Here is a tiny trained network, its code and every weight. The questions are about switching its units off for an input and a class, where a switched-off unit gives its printed mean instead of its output.

import numpy as np


def w(rows, s, z=0):
    codes = np.array(rows[::2]) - 128.0
    scale = np.full(codes.shape[1], s)
    scale[-1] = z or s
    return codes * scale


def f(y):
    return np.maximum(y, 0)


def log_softmax(a):
    a = a - a.max(-1, keepdims=True)
    return a - np.log(np.exp(a).sum(-1, keepdims=True))


def net(x, mask):
    res = np.array(x, float).reshape(1, 5) / 4 @ E
    y = f(res @ A[0][:, :-1].T + A[0][:, -1])
    res = res + np.where(mask, y, B[0][:, -1]) @ B[0][:, :-1]
    return log_softmax(res[-1] @ U[:, :-1].T + U[:, -1])


A, B = {}, {}
E = w([
[148,99,210,105,91,123,97,141,119,22,72],'x0',
[20,160,46,131,137,151,102,142,135,131,150],'x1',
[226,108,55,141,116,119,49,91,113,157,70],'x2',
[163,86,78,132,2,158,121,153,155,140,92],'x3',
[87,230,131,126,113,119,95,121,111,196,121],'x4',
],0.0072)
A[0] = w([
[219,109,249,126,159,120,128,124,128,80,117,121],'n0',
[71,179,96,136,203,129,122,120,127,204,140,113],'n1',
[175,147,150,136,159,126,80,117,118,104,89,131],'n2',
[151,106,162,144,99,141,144,126,125,100,120,76],'n3',
[133,98,31,129,172,128,124,126,133,126,140,148],'n4',
[147,173,166,126,99,121,114,124,122,179,117,81],'n5',
[76,193,187,123,107,120,82,131,119,123,103,134],'n6',
[28,105,196,129,102,138,180,144,139,88,157,254],'n7',
[168,131,195,129,158,122,166,124,125,183,147,64],'n8',
[64,149,115,135,138,130,157,128,125,177,155,88],'n9',
[116,137,93,121,82,129,126,133,122,117,125,192],'n10',
[88,173,141,128,173,122,77,109,115,98,101,152],'n11',
],0.017,0.0029)
B[0] = w([
[69,147,163,112,184,63,218,145,93,135,191,244],'n0',
[45,153,239,87,143,63,119,154,127,86,162,241],'n1',
[87,137,131,108,126,91,172,150,138,128,151,178],'n2',
[86,184,125,125,158,86,143,117,112,164,130,170],'n3',
[184,101,52,152,117,155,251,127,115,157,121,196],'n4',
[161,67,53,149,109,141,111,129,137,87,102,167],'n5',
[161,112,94,144,153,144,215,120,121,170,147,197],'n6',
[117,137,125,120,208,88,250,129,83,143,180,247],'n7',
[149,110,30,139,73,77,98,139,134,125,84,178],'n8',
[119,155,211,94,140,40,62,110,119,117,96,205],'n9',
[169,94,67,132,118,9,62,138,133,95,98,174],'n10',
[154,99,110,137,133,89,214,129,118,153,141,189],'n11',
],0.011,0.014)
U = w([
[103,135,154,112,188,100,202,145,94,123,180,198],'0',
[121,165,188,149,149,254,68,90,150,120,129,3],'1',
[210,82,53,189,67,167,115,127,137,134,65,232],'2',
[91,154,153,98,92,96,33,150,126,88,80,2],'3',
],0.0077,0.0027)

Each question gives the input, the list of numbers given to net, and the class t.
The units are the neurons (one row each of A and B). Each row of codes is followed by its name. A weight is (code - 128) times the scale printed after its matrix; where a second scale follows, it is the last column's (A, B and U).
mask holds one flag per neuron, in row order. A switched-off neuron (its flag False) gives its mean, the last column of its row in B, instead of its output. The means were averaged over made-up inputs and are rounded, as every weight is.
A unit's drop is (log p(t) with every unit on - log p(t) with that unit switched off) / (log p(t) with every unit on - log p(t) with every unit switched off).
The circuit of an input: a set's keep is (log p(t) with only the set's units on - log p(t) with every unit switched off) / (log p(t) with every unit on - log p(t) with every unit switched off). Starting from all 12 units, units are removed one at a time, each time the one whose removal leaves the highest keep (on an exact tie, the one counted first), for as long as the keep stays at least 0.8.
units of the circuit, in order: the units of the circuit, biggest drop first
most important unit: the unit with the biggest drop
k most important neurons: the k neurons with the biggest drops, biggest first
drop of u: that unit's drop, to one decimal
input [0,5,1,3,1], class 2: units of the circuit, in order -> [n0; n7]
input [-4,8,3,5,8], class 3: most important unit -> n7
input [6,4,8,5,-1], class 2: units of the circuit, in order -> [n1; n0]
input [1,6,7,2,3], class 2: units of the circuit, in order -> [n0; n7]
input [7,6,6,4,-4], class 2: units of the circuit, in order -> [n1; n0]
input [-3,8,6,6,8], class 3: 2 most important neurons -> [n1; n7]
input [-8,0,-1,3,-8], class 2: 3 most important neurons -> [n0; n7; n1]
input [4,-1,8,5,4], class 2: 2 most important neurons -> [n1; n9]
input [4,8,0,6,-3], class 2: drop of n1 -> 0.3
input [7,3,5,6,-3], class 3: drop of n11 -> 0.1
input [8,7,4,3,3], class 2: drop of n1 -> 0.2
